Here is a tiny trained network, its code and every weight. The questions are about switching its units off for an input and a class, where a switched-off unit gives its printed mean instead of its output.

import numpy as np


def w(rows, s, z=0):
    codes = np.array(rows[::2]) - 128.0
    scale = np.full(codes.shape[1], s)
    scale[-1] = z or s
    return codes * scale


def norm(h):
    return h / np.sqrt((h * h).mean(-1, keepdims=True) + 1e-5)


def f(y):
    return y / 2 * (1 + np.tanh(0.7978845608 * (y + 0.044715 * y**3)))


def log_softmax(a):
    a = a - a.max(-1, keepdims=True)
    return a - np.log(np.exp(a).sum(-1, keepdims=True))


def net(x, mask):
    res = np.array(x, float).reshape(1, 8) / 4 @ E
    u = 0
    for l in range(2):
        y = f(norm(res) @ A[l][:, :-1].T + A[l][:, -1])
        res = res + np.where(mask[u : u + 4], y, B[l][:, -1]) @ B[l][:, :-1]
        u += 4
    return log_softmax(norm(res)[-1] @ U[:, :-1].T + U[:, -1])


A, B = {}, {}
E = w([
[181,159,166,122,81,198,151,123,210,100,138,106],'x0',
[248,70,92,121,127,78,89,121,110,200,93,205],'x1',
[108,76,128,102,78,241,199,255,114,85,66,140],'x2',
[134,68,65,65,63,161,185,137,48,131,161,143],'x3',
[135,190,195,143,123,208,103,153,44,181,204,121],'x4',
[132,51,146,207,114,99,221,143,16,88,131,234],'x5',
[79,77,51,193,2,50,108,31,241,110,193,137],'x6',
[130,56,107,145,134,145,120,159,66,210,35,161],'x7',
],0.0063)
A[0] = w([
[88,206,142,117,64,208,237,204,160,92,138,98,33],'0.n0',
[64,142,69,83,59,148,95,181,205,95,23,160,147],'0.n1',
[65,163,74,116,44,164,56,120,166,103,157,115,250],'0.n2',
[182,133,64,76,71,255,170,120,88,53,222,74,20],'0.n3',
],0.0069,0.002)
B[0] = w([
[138,147,104,112,74,75,31,101,132,104,29,143,254],'0.n0',
[233,158,177,207,136,51,96,76,213,167,126,136,225],'0.n1',
[138,42,188,176,255,71,232,95,65,133,226,84,230],'0.n2',
[165,128,143,196,245,20,118,71,121,105,101,231,228],'0.n3',
],0.0078,0.0052)
A[1] = w([
[89,174,98,158,88,165,193,129,113,105,255,77,83],'1.n0',
[39,178,133,105,87,135,141,182,108,147,145,127,2],'1.n1',
[118,124,46,81,170,59,116,91,146,185,171,133,197],'1.n2',
[151,114,125,154,153,154,155,117,19,122,58,160,105],'1.n3',
],0.0078,0.0017)
B[1] = w([
[90,158,237,108,178,209,90,149,132,116,165,87,149],'1.n0',
[46,146,157,188,140,104,134,223,20,160,204,191,121],'1.n1',
[175,76,97,183,110,180,222,144,119,97,142,122,245],'1.n2',
[94,197,9,114,106,140,90,175,126,150,169,164,253],'1.n3',
],0.011,0.0056)
U = w([
[76,169,180,153,125,120,94,145,128,78,173,150,124],'0',
[138,104,163,164,163,148,155,109,163,133,217,8,180],'1',
[198,44,86,212,107,60,181,103,195,107,130,139,203],'2',
[117,137,148,106,70,135,115,152,137,100,51,135,13],'3',
[147,131,38,126,125,138,106,214,69,171,115,154,207],'4',
[113,89,164,57,75,109,138,142,140,149,128,109,3],'5',
[113,83,122,96,87,158,133,147,145,114,112,65,6],'6',
[160,187,154,127,145,153,66,158,221,125,57,61,170],'7',
],0.013,0.0047)

Each question gives the input, the list of numbers given to net, and the class t.
The units are the neurons (one row each of A and B). Each row of codes is followed by its name. A weight is (code - 128) times the scale printed after its matrix; where a second scale follows, it is the last column's (A, B and U).
mask holds one flag per neuron, layer by layer. A switched-off neuron (its flag False) gives its mean, the last column of its row in B, instead of its output. The means were averaged over made-up inputs and are rounded, as every weight is.
A unit's drop is (log p(t) with every unit on - log p(t) with that unit switched off) / (log p(t) with every unit on - log p(t) with every unit switched off).
The circuit of an input: a set's keep is (log p(t) with only the set's units on - log p(t) with every unit switched off) / (log p(t) with every unit on - log p(t) with every unit switched off). Starting from all 8 units, units are removed one at a time, each time the one whose removal leaves the highest keep (on an exact tie, the one counted first), for as long as the keep stays at least 0.8.
circuit, biggest first: the units of the circuit, biggest drop first
unit that matters most: the unit with the biggest drop
k most important neurons: the k neurons with the biggest drops, biggest first
top k neurons in layer l: the k neurons of layer l with the biggest drops, biggest first
drop of u: that unit's drop, to one decimal
input [-8,4,-3,-2,7,4,5,3], class 4: circuit, biggest first	(0.n1, 1.n3)
input [-1,1,-5,-8,-8,8,-6,4], class 4: circuit, biggest first	(1.n3, 0.n1)
input [-7,2,-4,-3,2,4,1,4], class 4: top 3 neurons in layer 0	(0.n1, 0.n2, 0.n3)
input [6,-5,3,-2,-6,6,-2,-3], class 7: circuit, biggest first	(0.n0, 1.n2)
input [-3,5,0,-7,6,-8,0,0], class 1: 2 most important neurons	(0.n0, 1.n3)
input [-1,-6,-2,5,3,7,7,-2], class 1: circuit, biggest first	(1.n0)
input [1,-6,2,3,7,4,-2,-5], class 4: 3 most important neurons	(1.n3, 0.n0, 0.n1)
input [-7,-3,-6,-7,3,-4,0,6], class 1: 2 most important neurons	(1.n3, 0.n0)
input [-1,-5,-4,2,1,5,2,0], class 0: circuit, biggest first	(0.n1, 1.n0)
input [-5,-7,0,-8,3,-6,2,7], class 1: top 2 neurons in layer 0	(0.n2, 0.n0)
input [1,-4,6,0,-6,8,-2,-4], class 3: circuit, biggest first	(0.n0, 0.n2)
input [3,-2,-7,-3,-7,-1,3,-4], class 1: 3 most important neurons	(0.n0, 0.n3, 1.n0)
input [-2,-1,-1,-3,5,7,-1,0], class 4: 2 most important neurons	(1.n3, 0.n2)
input [4,-1,0,-3,1,-7,5,-2], class 1: circuit, biggest first	(0.n2)
input [3,-8,7,5,-3,-2,-3,1], class 7: 2 most important neurons	(0.n0, 1.n2)
input [4,-4,-6,5,7,4,-7,-1], class 4: top 2 neurons in layer 1	(1.n3, 1.n0)
input [-7,2,4,1,4,-5,4,-4], class 1: 2 most important neurons	(0.n2, 0.n0)
input [5,-6,5,-1,6,7,3,2], class 4: 4 most important neurons	(1.n3, 0.n1, 0.n0, 1.n0)
input [-2,-5,0,4,-7,7,-5,-6], class 4: 2 most important neurons	(1.n3, 0.n1)
input [-8,-4,-3,4,-3,2,1,-5], class 1: unit that matters most	1.n0
input [6,-8,-7,3,-5,5,6,5], class 1: drop of 1.n0	0.4
input [5,1,2,8,4,-5,3,7], class 2: drop of 1.n3	0.0
input [5,-4,-6,7,2,6,-1,6], class 4: drop of 1.n3	0.2
input [-8,-3,0,2,-2,-4,8,-4], class 1: drop of 0.n3	0.1
